[ 23  24 -12  -7  -5  12  30  20  -9  20  -2 -44   8  10  18   7 -26   9
   2 -10 -17  13   2   8  42 -10 -25  20 -20 -13  20   6  -3  -5  -4  11
 -10  -7   8   7 -10 -14]  5
[ -7   8   4  -5   4  18 -16  -5   5   5 -17  -6   6  -8   6   9   6  -3
  15   0  -7   9  -4  -7   6  -8  11  -4 -13  17   6  11  -3  -3   3  13
   5   1   8  14  12   6]  6
[-15 -16   0  -8  -8  11   9 -12  12  17  -1  -8  10   2  11  18   3 -12
  -2  -7 -15  -9   2  10   2  -5  28   2 -13  -5  17   8  12   1  15  19
   1   1  -9   4   2  -5]  4
[ -5  -2   1 -42  -9   4   8  -8  17 -10 -12  -5   7  17  -3 -10  -4  -1
  12  -5  26  12  -5 -12  16   8  15   2   7 -16  27  -4   8 -17  17 -16
  21  -2  -5   6 -16  16]  11
[ -7   6 -23 -16  11 -12   4 -21 -22 -18   2  -5  -6 -15 -39  -6  44  16
 -24  32 -51  -1 -10  17  25  -7  28  28 -32  -5 -25 -42 -57   6   6  24
 -11 -18   2   8  16 -17]  9
[ -6  15  14   8  19 -13 -10   1 -12   1   4  14  -2 -26  -1   0  -1  20
   1 -26 -20   7 -12   8  27 -12  15   9   9   8   7   3   1  -8 -11 -22
   9  11   1  14  -5  -8]  1
[  8  18   3  11 -13   9 -14   9 -13   5   2 -14  -8   0   9  -7 -19   8
   4  17  -8  -6   1   6  31   8 -12  -7  -7  23   5 -17   3 -13 -12 -24
  -7   9   9 -11   5  -8]  1
[-13   3   7  -3  25 -14  11  -2  -4 -15  -4  15  13 -12  16   5  11   0
  10 -35   2  17 -16  11  16   1  15 -19  -8 -13  13  22  -9 -15   6 -14
  11   2  34   1 -17   0]  2
[-10  10   9 -36   1  -5  11  -2   5   2  -3  13  20   1   2 -23  -6  17
   2 -14   1  22 -14   2  17 -10   5  10   2   4  21   2  -7 -26  -4   1
  14  -5  11  36  -6  -5]  11
[ -5  37 -39   3  -5   1 -20 -18 -13  30  -7 -30  -3 -12  -9 -20  -1  -3
  21  51   3  13 -21  23  40  24 -30  -5 -14  16  12  14  -3   2   2  -9
 -13 -18   0  12   1  15]  1
[ -6   1  -1   5 -18   7   9   7  -7   3 -13 -28 -14   3  14  -5 -20   3
   9   4  -9  -1   0   3  37   4 -28  -5  -4  19  18  -3  12   1  -1 -16
 -26 -14  21 -13  14   3]  8
[ 33  -5 -27  12  57  36  93 -16   5  28  28   2  56  -1  21  15  93 -12
 -19 -33  26  10   6  30 -19 -38 -16 -18  20   6  25  37 -41  32  -2 -33
 -20  20  34  40  37   3]  5
[ 19  -6 -10 -36  -5  17   5   9  10  16   7  12  11  18   0   2  -1  -3
  20  35 -14  11  15   2  -2   2   3  16  -1  12  24  -7   0  -1 -20  -8
  -3 -22 -27  -4  -8  11]  7
[-36 -55 -41 -19   6  63  21 -14 -14   9  34 -37  46 -25 -10   7  24 -18
 -44   4  -1  16 -18  34 -10 -40 -43  10 -18 -28 -39 -39  -1 -84 -46  -6
  38  16  11  39 -20   3]  0
[-25  -2  -2   4   4   1  -1 -24 -18   8   9  18  -3 -14   5  -5   5  -5
 -11 -19   0   3 -24   8   5  -1  24   0 -11   0  12  -3  10 -10 -13  -6
   0   2  -4  -2   2   2]  4
[ -6  -3   6  -5  -3  -5   3  11   1  -4 -13   0  -7 -13  14  -4  -8   3
   5 -26 -16  17  -9  -4  24   4   8  -1 -17  -4   3  -3   4  -5  -1  13
  -2   5   3  -3  -8  -7]  8
[  5  -4  -2   4  12  -5 -12   3   0   0   4   1 -19 -28  -9  17   7   0
  15 -16   5  10  -1  -1 -16   3  35   8   0   5  -8   4 -16  -7 -14  26
  16   8  -6  24  -7   8]  10
[ -1   0  -7  -9   7   2   9   1   6  -1   4   2  23  -1   4  13  19  -7
  10 -12 -18   0   2 -17   9  -7  27   6  -5   2   4  -4  -1   9  38  17
 -12  12  -8  12 -10  -7]  0
[-20  22  -3 -26 -35 -17  40 -34  19 -45 -15 -50 -14  10   6  -9  -5  -5
   9  33  14 -39  28 -59  15  69  -7  35  -9 -41  16  10   2  17  49  16
 -55  46  31 -56 -49  10]  4
[ 24  10   1   1 -10 -11  -5  12   0 -16   7  12  12  14   8  -5  12 -10
   1  -5   8  16 -10 -11   2  -1  26 -11   5  25  32 -14   1   2  24  -2
  -6   6  15  18  -2 -15]  10
[-11  -4  -3 -13   6  12  27  -3   5  -2   5   6  12  18  -2  22   2 -10
   8  -1  18  -1  20   7   2  11  15 -20 -18 -14   4  10 -10  -5  13   2
   5 -12   6  -9   6  -3]  2
[  8   8 -17  -9 -16   7 -12 -12   9  12   2 -16 -11   0   8  -5 -23  -2
   2  22  -4  -9  -8   3  14  16 -23   6  16   9  21   3  -3 -11  -2  -9
 -14  -1   5 -11   2  -5]  3
[  4  11 -11  -1  -1  10  10  -2  -9 -21  -9  -2   0   0  16 -10   7   1
  17   3 -10  -2 -11  -3  22  -6 -16  -6  -8  14   7 -10   7 -12  -4 -13
 -25   4  40   3  -7  -7]  2
[ 30   4  -3  -9 -21  -4  16 -13  -8  -1 -31 -20   7   3  -1 -12 -27  40
   2  11 -38  -4   3  19  31 -20 -64  29  -1  19  15 -13 -16  -9 -17 -31
 -42   3  44 -23  -6 -17]  2
[ 12  22  15 -26   9  12  24  -4  21  -7  -6 -13  10  18  -5  -4 -20   7
  -4  -6   5  -1  21  -4  -7  43  23 -18  10  25  16 -22 -18   2   9  -2
   4  18 -25 -16 -15  12]  11
[-15   6  -4  -9  -9   7   3 -15   3  -3   2 -11   1   8   1  10   7 -11
   6  -1   4  -9  10 -23  30  10  23   3  10 -11  19   0  20  -1  -4   8
   4   1 -21 -10   5   2]  3
[ -5  10  11  13  -2  -3  24   0  -5   5  -6 -10  -9 -14  24 -11 -13  -1
  -9 -31  -6   9   1   8  13  10  14  15 -15 -19  10  12  -1   0 -25  21
   9  -7  16  -3   1   1]  8
[ -4  -1 -15 -10  -9  -6  17  10   3   2 -33 -26  37  12  23 -12  -9  -9
  41  25  44  37   0 -24  24  16  29 -10   5  37   4  27 -46  19  39  28
  32 -27  -6  11  -7   5]  10
[  2  26  -8  47   9   6  12  -4  -2  14  20  -4  -1 -14  25   2  10  -6
  -5 -24   4   0   1 -10   9  10 -39 -51 -27  15 -19  -4  20  11  20   9
 -26  16   6 -30  19 -16]  8
[ 27  25 -24  22  12  39   6  -2 -29 -24  12   1  32 -26  12 -12  -4 -22
  20 -39   3   2 -11 -53  -6 -35  22  20 -11  26   6 -55  19 -36 -52  38
  18   3  33  25 -33  -5]  0
[ 16  -7   1 -17 -18 -16 -78  21  52  42 -20  -1   0   0  -1  -8   5  -8
  19 -16 -12   7  -2  27 -26  -6  15  42  -5  -1  -4   8  30  12   2  40
  24  -4 -29  30   2   8]  7
[  2   7  -5 -25 -16   7 -12 -12  20  14   1  -5   7   1 -20  13  -2   3
  18  11 -28  -6  15 -13  12  -4 -10   0 -18   1  -1 -18  -5 -10  26  11
  -2   2   9  -5  30 -18]  6
[-16  -6 -32 -24 -17  16  28  22  -2   1 -35 -11  11  -9  22 -20  23  -3
   8  39  51   0   5 -16  51  -6  -5 -53  -4  40  25  14  33  -4   8  -3
  27 -26 -11  22   8  65]  8
[ 17   6  -3   1 -11 -11  -9  -5   2  -4  -1  12   5  -3   2   3   6   7
   2  -1  -7  -2   1  -3   1 -10  -9 -17  -6  15  11  -9  -4  -7  14   1
  -5  10  -9  -6  -4 -11]  9
[ -7  -3  -5 -28   6  18  17   8  21  -4   5   0   6 -22   7   1  13  -1
  40  -1 -49  -9  10  17   3  14  11 -61  -1 -16 -14   3  21 -11  -1  23
   8   1  26  29  -2   2]  2
[  6   9 -24   4  15  -3  -6  38   5 -18  -2   3 -13   5   9  16  -2  -4
 -22 -15  23   6 -10   3   6  12  -5   7  -6  18  27 -16 -11  -5   4  -5
  11  20  18  -9   9  -2]  5
[  9  -1   0  -1 -22  -6 -23  -4   2  26  -5   9   2   8 -36  17 -12   6
  -5  17 -17  -1  -1  -3   8 -11 -23   6 -21   0  13  -4   2   5  21  13
 -21 -26  -6  -5  14 -14]  3
[-29  -2  -5   2  17   2  -6 -16  -9  -1   4  -8  13 -17   2   7  18  -3
 -21 -21  22   5 -16   3   8   1   8   8 -11  -1  16   5  19 -17 -13 -13
  10  12  -1   1 -26  21]  4
[-35  14  -4  28 -11  -4  29  -9 -27  -3 -26   1  -8 -15  -2 -19  -2  -5
 -20 -16  -1  -3 -25  -2  21 -12 -19  44  17  42  25  -6  -2   8   4  -6
  -3 -17  12  20  39  27]  5
[-17 -25   4  14  -1  24  -1 -25  -9  -5 -23 -27  -2 -18   0  18 -10  -5
  23 -43   0 -11   4 -16   6 -11  23   0  15   5 -20  -9   0   0  -9   1
  -2  27 -17 -25   4  14]  0
[ 31 -30  25   2 -14  -1  53 -14 -33  -8  -3  36   1  -1  -5 -34   4  11
   7  -8 -50  14 -30 -42 -13 -28 -26  19  16   9 -25 -36 -37  -9  -7 -50
 -31  22  -5 -19 -52 -27]  3
[-44 -12   6 -34  -4  18 -36  -8   1 -34  17  33   7 -19  -8  22  11 -24
  52   5 -11 -11   0 -53   9 -15  49   0  21  22  11  -4  45 -33 -14  12
  -3 -14  -5   5  -2  22]  7
[-11  14   1  -7  -2  12   7  14  -3 -13  -6 -16  -5   8  -1  18   0 -17
   5   8  13  -8  12 -15  19  17  43   0  -9   4   3   5 -11   7  17  25
  12  -5 -19  -4  10  15]  5
[ 10   2  13 -18 -21  10   7   1   2   4  -3  25  18   1  19 -15   8  11
 -10  18  -6  16 -11  13  -6   9 -16 -60 -25 -17   1  18   3   2  29   4
 -30   9  -4   9 -13  -3]  9
[-17  -2   0 -23   6   9  13  -6  10 -13  -9   0   2   6  -4  16   5   4
   7   8 -10   3   8 -15   7   3  20 -12   9   2   7   9  -1   3  17  -5
   6  11 -15  -5  -1   4]  6
[-38 -20  -3 -33 -19 -18 -21 -12 -22  27  -7 -20  26  11  -2  -6  22  16
  21 -18 -51  18 -10  20  69  -7   7  27 -18   1  34 -11  15 -31 -66 -29
 -32  13  32 -16   9 -15]  4
[-13  -1   5   1  -6   4   6  13   6  -5  -1   8  -5  -2 -15  21 -16  -9
   6 -22 -22   1  -1   0  -3   8   8 -18   1  -9   4  -3   9   7  20  19
   7   1  -8  -2  15  -7]  5
[  2 -16  -9   6  -2 -17   5   3   4  -7  -2  33   5  -5   5  16  11  -5
  18 -13 -19   8 -12 -15 -27   1   0 -33  -7  20   2   5 -15  -6  20  13
 -27  27  -6 -20 -26 -18]  9
[-12  -4 -11  -7   9  22  23 -20   8  15  13 -35  23  14 -20  21  11 -24
 -10 -20 -14  -7   9  11  -2  10  29 -11  -8  -1  11 -24  18   6  17   7
   0   1 -36   4 -19   1]  4
[ -3  -1 -25 -11  -8  -9  -1  12  -8   0 -11 -39   0   0  15 -19   1   7
   7  22 -32  -5 -13  17  44   3  -1  -7   7  15  12  -9  -6  -4  13 -18
   1  -2  17  -3  -3   8]  0
[-14   6 -27  27   7   1 -10   3 -44   3 -14 -12   9 -16   5  -1 -52   8
  -4 -43  -1  12 -30 -13  35 -25   4  11   3  49  13 -40  12 -33 -32 -11
  21 -18 -10 -27 -17  10]  0
[  4  -8  -3  -5  -1 -21   4   0  -4   6   6  -4   8 -12  -3   6  -3   5
  18 -22 -10  22  -7  -3  10   4  13  -3   4   3   6  -3 -16 -17  -1  -2
   8   8   8  -2 -12  -8]  10
[-15   2  -9 -13  18  13   5  -8  15   4   5   1  15  -5   7  19   3  -3
  18 -10 -16  -2  17  -5   5  14  47  13  24   5  10   3  10  14   1  14
  18   8 -49   3  -3  12]  0
[-10  -2   0 -26 -29   1 -16 -13  11 -16 -15  -1  43  22  -3 -18 -12  22
 -16  23 -19  17   3   1  23  -9 -26 -20  13   0  14 -13  11 -12   1 -21
  17   9  15 -29  21 -25]  6
[  4   5  -6 -12 -15  17 -20 -11   5   0   4   2  -6   6   6  -5 -22 -11
  13  15  10  10   0   2   4   7 -29  16  -3  18  22 -17  -2 -12  -7 -13
  -9  -2  -1 -15  18  -3]  7
[ 14 -21 -26 -12  13  36  55   4 -15  15   1   2  23   8  10  37   6   3
 -17   6  31  19 -13  29  16 -19 -40 -49 -37 -17  47  39 -33  -7  17 -35
 -67   5  79   0   9 -10]  1
[-31   5  14  40   1 -13  29  -4 -14   8   9  -2  -6   3  30   0  -3  -9
  11 -11 -31  13 -14   4  16  -1   2  14  13   0   0  27   3  10  18 -15
   7  10 -25   2 -10 -28]  1
[ 19   2  11  -4 -11   3  -7  -9   9  10  20 -14  19  -3   1  20  -5  -3
   5 -19 -18  -1  11   1   0  -7  30 -20  11   4   8  -3  14 -14   5   9
  -5   8  -6   0  -3 -10]  10
[  11   -1    3   -6  -11   -6    7    9   10   21   -4   35   17  -25
   49  -60  -16   37   15   35 -114   17  -26   20   16  -31  -31   57
   30   55  -20  -26  -25   13   -8    7   19  -33    3   24   36  -42]  7
[-14 -10  -4 -15  -3 -17  -7  18   2   5  12  10 -11  -5   7  11  -8  10
  -3  18   0  12  -4   3  -7  14  30  11  -5   5 -14  21 -26 -10   6  26
  -8   4  -6   8  -8 -12]  10
[-15   0  -1   0   1  15   6  -7   3  -2  -1 -17   8   2   9  12   3 -16
  20 -13   5   4  10 -10   5  17  21  -6  -1 -12   5   8   8   6  14  11
   3  18 -21   0 -11   8]  0
[-10   0  10  -4 -13 -21   8  21 -21  -6  18  -2  17  16  30 -19  19   4
  -7 -13  43  -7   3 -19  19  -5  48 -73  24  44  -9  13  12 -22  -2 -24
  -8  31 -10 -11 -11  10]  10
[-20  39 -18  42  20 -22   4  10 -16 -26   0 -18   5  -9   9  -9  41   4
 -14 -28  50  -8  -2 -35   9  21 -28 -31   1  29 -22   9   9  11  -4   1
 -30  63  19 -34  -6  13]  5
[-30  12 -17 -29  -9  17  -9  -6   2   3 -10 -11  23   8   4  -6 -27  -6
  33  -2  24  16  -6 -24  38  22 -15   7   1  14  31  -6  20   0   1 -10
 -28 -38  31 -18  15  21]  7
[ -9   5  -9   2 -32 -13  -7   4 -11   3  -8  13  -8  -3   0 -25 -18   7
   1  -3  -6   0 -21  -4  24  -8 -24  -7  19  11   7 -10  24 -11  -2 -22
  10  -2  -1 -15  23   4]  5
[  9   1  -1  10  -2   4  11   0  -2  12  -9  -5  18  -3  23  -4   5   9
   1 -18   2  -2   1 -12   1  -7   2  -8  -2  -2  -6  12   9  11   7   4
 -16  22  -3 -13 -15   7]  0
[-13  -1   5 -12  -3   6  15  -1  22   2  -1   7 -12  11  12   7  -9   3
  11  -9 -16   4  -7  -2   9  16  -1 -24   1 -10  11  -3  18   6  42  -4
   2   0  -8 -11  14  -8]  11
[  1   8  -4   3  -7  -1  -9 -11  16  -3   2   4   0  -5   1  13   2  -9
  14 -22  -8  -2   5   0  -4   6  -2  -7   4   6  25 -11  11  -3  13   8
   2   9  -9   8   5  -6]  9
[  1   5  29  28 -15  13 -27  -3 -13  12 -16  -4  34  18  23  -9 -15 -12
   2   3  -2  23  -9   8  23  16  -2 -13   7  25  46   4   7  -5 -34 -33
  28 -27   9 -30  13  11]  3
[ -2  13  -7 -11  -7   6 -13   2   8   6  -6 -13   5  -2 -13  -4 -20  -2
  14 -10  17  10  -4   0  34   0  -7   3  -6  -4   8 -16   2  -5  31  -7
  20  -5   3  22   7 -13]  1
[ -9  12  36  -1   4   8  13 -17   4 -10 -13  -9  12 -20 -25   5  19  -5
  16 -26 -22  -7   9  -6   2  -8  -5  -8 -14   1 -23  -7  10  -2  37  13
  -7   6  -6  43 -21  12]  2
[ 17   4  -1 -17 -17  -4  -2   1   6  24   3  13  20  13  13  -8 -11  -5
   9 -20 -14  12 -10   2  11 -25   5  -5 -21  -1  17   0   2   3  27  17
 -21 -21  15  -2  18 -23]  7
[  0  -1 -19  16  -5   8  -5  -8   0   4  -5 -31  -4  -9   9  -3 -13  12
  -8   7  -2 -13  -6   4  11  -5 -40  17  -7  11   4 -18   8   0   0 -11
   3  -3  27 -18   2  -5]  4
[-28 -18  10  -3  34  11  29   9   2   4  -1  15 -19 -10   0  38  39   5
 -23 -29   5  -3  17  10 -10 -37  24 -27  17  46   5  17  15 -12  -2  -8
  24  53 -88  47   2  23]  6
[  2  40 -21  14  10  -1  35  11  -7   5   5 -32  -1   8  37  -4  -3  -7
 -19   3  26   9 -14   8  27  14 -20  -2 -18  -4  12  35 -25  17  47  13
 -16   3  14   4   5  -9]  5
[ -3  -5   7 -16  -5   0   4  -1  12  -1  -6  30  26  -4  -1   3   8   9
  12 -12 -28   0  -2   6  12 -24   2 -36  -3   9  -4  -3  17  -6  33   4
   0  -7   8  18  10 -15]  2
[ -8   4   8 -17  -7   6  13  16  26   5   2 -15   8  -8  19  16  -3  -5
  -3  12 -30  -1   6  -2  28  13  -3 -10 -30  -2   2  10   5   1  61  30
 -17  -8   4  11  -2  -8]  8
[-23  11  12 -12   8  34  12 -19  11 -13   5 -15  33  14  17  22  28 -22
 -31  14  21   2  11 -14  19  17  40  12  -9 -16  17  20  -1   8  24  25
  -7   5 -23  12  -2   4]  3
[ -9  12  -3   8 -26   2   3  -5 -14 -10  -8 -16  -1  -5  -5  -7  -2   0
 -15   8  -4  -4  -8   3  29   0 -41 -17  -8   3  10  -9   6 -11   9 -11
 -10  14  19 -15  27   3]  5
[-19   6 -14 -27   4   4  12 -21  14   0  -2 -27  12  10  -9  13   3  -1
   4  -5   8  -1  15 -12  15  18  14 -14   2 -22   3   9  -1  -4  11  -4
   1  15   1 -29   0   6]  6
[ -4   4   9   6   0   4  21   0   4   8   5  -6   9  27  14   7  16  -6
 -14 -11  -2  -4  -2   3   0 -17  17   5  -4  15  21   5  10  -1  13   2
  -5  -4  -4   8   8  -5]  11
[-15  -4  -5   4  -1  20  20  -5  19 -10  -4  -4  -4   8  20  21  23 -25
  -4  -9  19   4   1  -6   5  14  12  22   6 -34  13  17  10  21  28  -1
  15  15 -18  -8  19  10]  5
[ 20  18  -1  27 -28  37 -16  -6  -6  16   7 -52  -5  -4  52 -38  21 -15
  -5  50 -14 -24 -10  -1  25 -10 -32  16  -6  37 -34 -15  -7 -13  -6   5
  -7   9   9  17  19 -13]  3
[ 11  -7  -4 -17  11   9   2  -3  18  -5   6  22  18 -17   5   3  22   0
  -7 -10  -1   9  -5   2  -3   3   9 -36   1 -22   7  -4  13   1  40 -11
  21  27 -22   9 -13  12]  0
[ 33  -7  -9  -5  -4  -2  -3  12   7  36   8   2  17  20  11  -4  24   4
  12 -23 -33  11   1  27  -2 -30   8 -15  -4  23   1 -13  -2   1 -11   4
 -12  13 -32  24  -2 -34]  9
